(2.91, -3.42, 4.46, -0.59, -5.64, -0.02) out 2.91, -0.02
(-1.37, 5.99, -0.97, -6.26, 4.22, -0.41) out -1.37, -0.41
(1.19, -1.79, 3.31, 4.88, -5.15, -3.71, -3.84) out 1.19, -3.84
(-2.17, 3.87, -4.97, 2.35) out -2.17, 2.35
((-1.20, -4.45, 1.37, 1.36, -1.43, 3.53), (-2.54, 2.21, 0.11, -0.31, 0.98, -3.51), (5.00, 2.46, -5.47, 2.62, -3.18, -2.70)) out -1.20, -2.70
(-6.35, 2.26, -4.14, -0.82) out -6.35, -0.82
(-1.06, -4.93, 6.19, 3.33, 3.52, -2.67, -5.07) out -1.06, -5.07
((1.55, 2.65, -2.04, -2.11, 1.43), (6.99, 3.02, -5.94, -0.05, 2.05), (-1.52, -0.01, -0.29, 0.75, 1.58)) out 1.55, 1.58
((4.48, -1.07, 0.08, -5.16, -0.19, -0.23), (3.53, -3.20, -2.70, 2.75, 0.14, 0.17), (0.86, 1.30, 0.02, 0.94, -2.37, -2.48)) out 4.48, -2.48
---
[[ 3.73 -0.96 -2.33 -6.53]
 [-2.80  4.28 -1.40  0.09]
 [ 1.03 -0.64 -0.11  1.54]] ans = -0.11

[[-1.70 -2.69  2.05  4.63 -1.60  6.35]
 [ 1.47  2.40  0.65 -2.49 -4.42 -2.60]
 [ 0.30  0.06  4.74  1.47  0.94 -1.42]] ans = 0.94

[[-1.70  0.50  0.68 -5.28  1.45  1.75 -1.54]
 [ 1.41 -1.35  0.79  0.34 -5.28 -1.37  1.52]
 [-1.01 -0.03 -0.88  0.11  2.86  1.16 -2.36]] ans = 1.16

[[-0.61 -3.18  2.96 -0.03 -6.58 -2.05]
 [-2.63 -1.10  1.89  0.22  6.58 -1.43]
 [-1.58 -1.20  4.08  0.15  2.26 -1.05]] ans = 2.26

[[ 3.27  0.61 -3.14 -2.82  1.21]
 [-4.22 -3.18 -1.62  2.11  2.98]
 [-4.69 -4.33 -2.41  0.59  6.87]] ans = 0.59

[[-3.20  0.09  3.13  4.28]
 [-0.76  4.12 -4.48 -0.22]
 [ 5.35  5.91  6.39 -3.72]] ans = 6.39

[[ 0.62 -6.03  2.82 -0.98]
 [ 0.56  3.52 -2.75  1.44]
 [-1.18 -1.05  2.46 -1.40]] ans = 2.46

[[ 1.32 -0.48  1.04  0.03 -0.35 -0.47  0.12]
 [-2.70 -0.63 -0.59 -0.39  2.52  0.89  0.37]
 [ 3.84  3.46  0.30 -2.68 -5.06 -0.57  4.16]] ans = -0.57
---
[-1.86 -0.67 -0.08 -2.77  0.50  5.90 -5.48] | -2.77, 5.90

[ 6.31  6.97 -2.62 -2.77 -4.22] | -2.62, 6.97

[1.01 0.24 0.12 5.39 0.43] | 0.12, 5.39

[ 3.19  0.22  0.15 -5.27 -2.49  2.73 -5.37] | -5.27, 3.19

[-4.06  0.62  4.97  4.00 -2.83 -3.59  5.50] | 4.00, 5.50

[ 1.59  0.51  1.08 -5.53 -1.13] | 1.08, 1.59

[ 0.62  4.09  0.38 -1.75 -4.53 -5.37 -1.42] | -1.75, 4.09

[[ 4.28 -1.66  3.34 -3.69 -1.71]
 [ 5.19 -1.02  1.89 -4.62  0.83]
 [-0.25  4.65 -3.19  2.22 -0.59]] | 1.89, 5.19

[[-2.19 -4.35 -3.63  1.21  4.31 -0.70 -0.83]
 [-2.89  0.98 -1.10 -1.19 -2.39  5.97 -0.56]
 [-3.09 -2.17  5.74 -4.38  4.16 -4.16 -0.06]] | -1.19, 5.97
---
[[ 2.17 -3.01 -3.64 -2.88  4.15 -0.45]
 [-0.63 -1.40 -1.16 -0.66  2.28  1.72]
 [-4.34  3.99 -3.27 -3.94  0.58  5.00]]: -1.16

[[ 0.63  3.94 -6.88  1.67]
 [-0.01 -0.65 -5.05  4.40]]: -5.05

[[-0.42 -1.00 -0.02  4.18  4.07]
 [ 1.47  2.29  1.57 -2.36 -5.16]]: 1.57

[[ 1.85 -4.86  2.75  2.15  1.66 -6.29]
 [-0.13  0.22 -1.91 -0.85  0.30 -0.28]]: -1.91

[[-2.45  4.52  2.68 -0.20]
 [ 2.85  1.91  6.60 -4.68]
 [-1.81 -2.84 -4.53  5.94]]: 6.60

[[-4.85 -0.34 -2.58  1.00  0.45  5.11 -2.28]
 [-0.70  2.60  0.14  4.23 -2.79 -4.50  0.04]
 [ 5.15  2.62  0.38 -1.48 -0.16 -3.12  0.13]]: 0.14

[[ 0.14 -0.72  3.36  0.35  1.37  0.07 -1.50]
 [ 1.04 -3.53 -0.69  0.53  5.78 -4.38  4.30]
 [-0.46 -1.42 -0.21  3.95  1.58 -1.63  1.34]]: -0.69

[[ 3.68 -3.93  4.06 -1.91]
 [-4.01  3.56 -1.92  4.93]
 [ 6.74 -0.30  1.84 -4.10]]: -1.92

[[ 3.43  1.93 -6.31 -6.49]
 [-6.47 -6.86  3.85 -2.41]]: 3.85
